Here is a tiny trained network, its code and every weight. The questions are about switching its units off for an input and a class, where a switched-off unit gives its printed mean instead of its output.

import numpy as np


def w(rows, s, z=0):
    codes = np.array(rows[::2]) - 128.0
    scale = np.full(codes.shape[1], s)
    scale[-1] = z or s
    return codes * scale


def norm(h):
    return h / np.sqrt((h * h).mean(-1, keepdims=True) + 1e-5)


def f(y):
    return np.maximum(y, 0)


def log_softmax(a):
    a = a - a.max(-1, keepdims=True)
    return a - np.log(np.exp(a).sum(-1, keepdims=True))


def net(x, mask):
    res = np.array(x, float).reshape(1, 6) / 4 @ E
    u = 0
    for l in range(4):
        y = f(norm(res) @ A[l][:, :-1].T + A[l][:, -1])
        res = res + np.where(mask[u : u + 4], y, B[l][:, -1]) @ B[l][:, :-1]
        u += 4
    return log_softmax(norm(res)[-1] @ U[:, :-1].T + U[:, -1])


A, B = {}, {}
E = w([
[22,218,38,62],'x0',
[72,120,223,183],'x1',
[233,114,97,142],'x2',
[65,236,133,210],'x3',
[133,3,51,133],'x4',
[243,168,205,79],'x5',
],0.0027)
A[0] = w([
[136,225,186,128,72],'0.n1',
[229,126,2,199,11],'0.n2',
[2,157,88,25,165],'0.n3',
[174,117,78,110,36],'0.n4',
],0.0046,0.0011)
B[0] = w([
[193,117,139,142,198],'0.n1',
[119,115,103,2,208],'0.n2',
[99,188,107,171,251],'0.n3',
[197,56,100,113,165],'0.n4',
],0.0073,0.0029)
A[1] = w([
[159,110,156,229,10],'1.n1',
[114,220,197,72,42],'1.n2',
[171,253,243,53,100],'1.n3',
[123,41,151,52,1],'1.n4',
],0.0035,0.0019)
B[1] = w([
[120,144,135,189,151],'1.n1',
[241,125,82,178,176],'1.n2',
[254,217,61,120,252],'1.n3',
[90,141,109,121,169],'1.n4',
],0.0042,0.0019)
A[2] = w([
[176,99,185,98,107],'2.n1',
[70,175,231,104,254],'2.n2',
[146,57,137,255,90],'2.n3',
[176,34,136,36,160],'2.n4',
],0.0065,0.0021)
B[2] = w([
[129,117,72,120,184],'2.n1',
[201,116,65,91,197],'2.n2',
[50,222,255,104,187],'2.n3',
[91,108,126,10,253],'2.n4',
],0.0073,0.004)
A[3] = w([
[110,204,104,70,207],'3.n1',
[77,203,81,61,206],'3.n2',
[2,173,72,114,1],'3.n3',
[122,124,134,133,57],'3.n4',
],0.0057,0.0019)
B[3] = w([
[139,1,164,184,241],'3.n1',
[157,42,169,185,254],'3.n2',
[104,63,51,167,192],'3.n3',
[148,158,78,115,128],'3.n4',
],0.0065,0.0047)
U = w([
[82,205,79,115,2],'0',
[45,192,195,160,155],'1',
[90,196,62,120,21],'2',
[43,55,39,233,173],'3',
[246,187,137,200,154],'4',
[159,75,101,16,169],'5',
],0.013,0.009)

Each question gives the input, the list of numbers given to net, and the class t.
The units are the neurons (one row each of A and B). Each row of codes is followed by its name. A weight is (code - 128) times the scale printed after its matrix; where a second scale follows, it is the last column's (A, B and U).
mask holds one flag per neuron, layer by layer. A switched-off neuron (its flag False) gives its mean, the last column of its row in B, instead of its output. The means were averaged over made-up inputs and are rounded, as every weight is.
A unit's drop is (log p(t) with every unit on - log p(t) with that unit switched off) / (log p(t) with every unit on - log p(t) with every unit switched off).
The circuit of an input: a set's keep is (log p(t) with only the set's units on - log p(t) with every unit switched off) / (log p(t) with every unit on - log p(t) with every unit switched off). Starting from the 12 units with the biggest drops (on a tie, the unit counted first), units are removed one at a time, each time the one whose removal leaves the highest keep (on an exact tie, the one counted first), for as long as the keep stays at least 0.8.
circuit, biggest first: the units of the circuit, biggest drop first
k most important neurons: the k neurons with the biggest drops, biggest first
k most important neurons of layer l: the k neurons of layer l with the biggest drops, biggest first
drop of u: that unit's drop, to one decimal
input [-1,8,0,-5,3,-8], class 1: 2 most important neurons of layer 3	3.n1, 3.n2
input [-5,-6,7,2,-5,-8], class 5: circuit, biggest first	0.n2
input [-3,4,4,3,8,-1], class 5: 2 most important neurons	0.n2, 0.n3
input [-3,5,7,4,-6,-4], class 1: 3 most important neurons	2.n3, 0.n2, 3.n2
input [1,2,-6,-6,0,-1], class 3: circuit, biggest first	0.n3, 2.n4
input [-4,7,-8,5,0,6], class 4: circuit, biggest first	2.n2, 2.n4
input [-6,7,-5,-6,7,-2], class 1: circuit, biggest first	2.n3, 0.n2
input [3,6,-1,-7,0,-1], class 3: circuit, biggest first	0.n3, 0.n2
input [7,-8,1,-6,-7,1], class 4: 3 most important neurons	2.n4, 0.n3, 0.n2
input [-3,2,0,5,-1,-7], class 1: 2 most important neurons	2.n3, 0.n2
input [7,6,-8,3,-8,0], class 4: 2 most important neurons	2.n4, 0.n1
input [-5,5,-7,-3,-3,-3], class 1: 2 most important neurons	0.n2, 2.n3
input [8,3,-1,1,-6,-1], class 3: 2 most important neurons of layer 3	3.n1, 3.n3
input [7,-4,5,-5,-5,-6], class 3: most important neuron of layer 0	0.n3
input [1,8,-5,0,-1,6], class 4: drop of 2.n4	0.1
input [-1,4,4,6,8,4], class 5: drop of 0.n2	3.0
input [-2,-5,-6,-6,-2,-6], class 3: drop of 0.n3	0.2
input [8,-4,-7,-8,0,6], class 3: 2 most important neurons of layer 2	2.n4, 2.n2
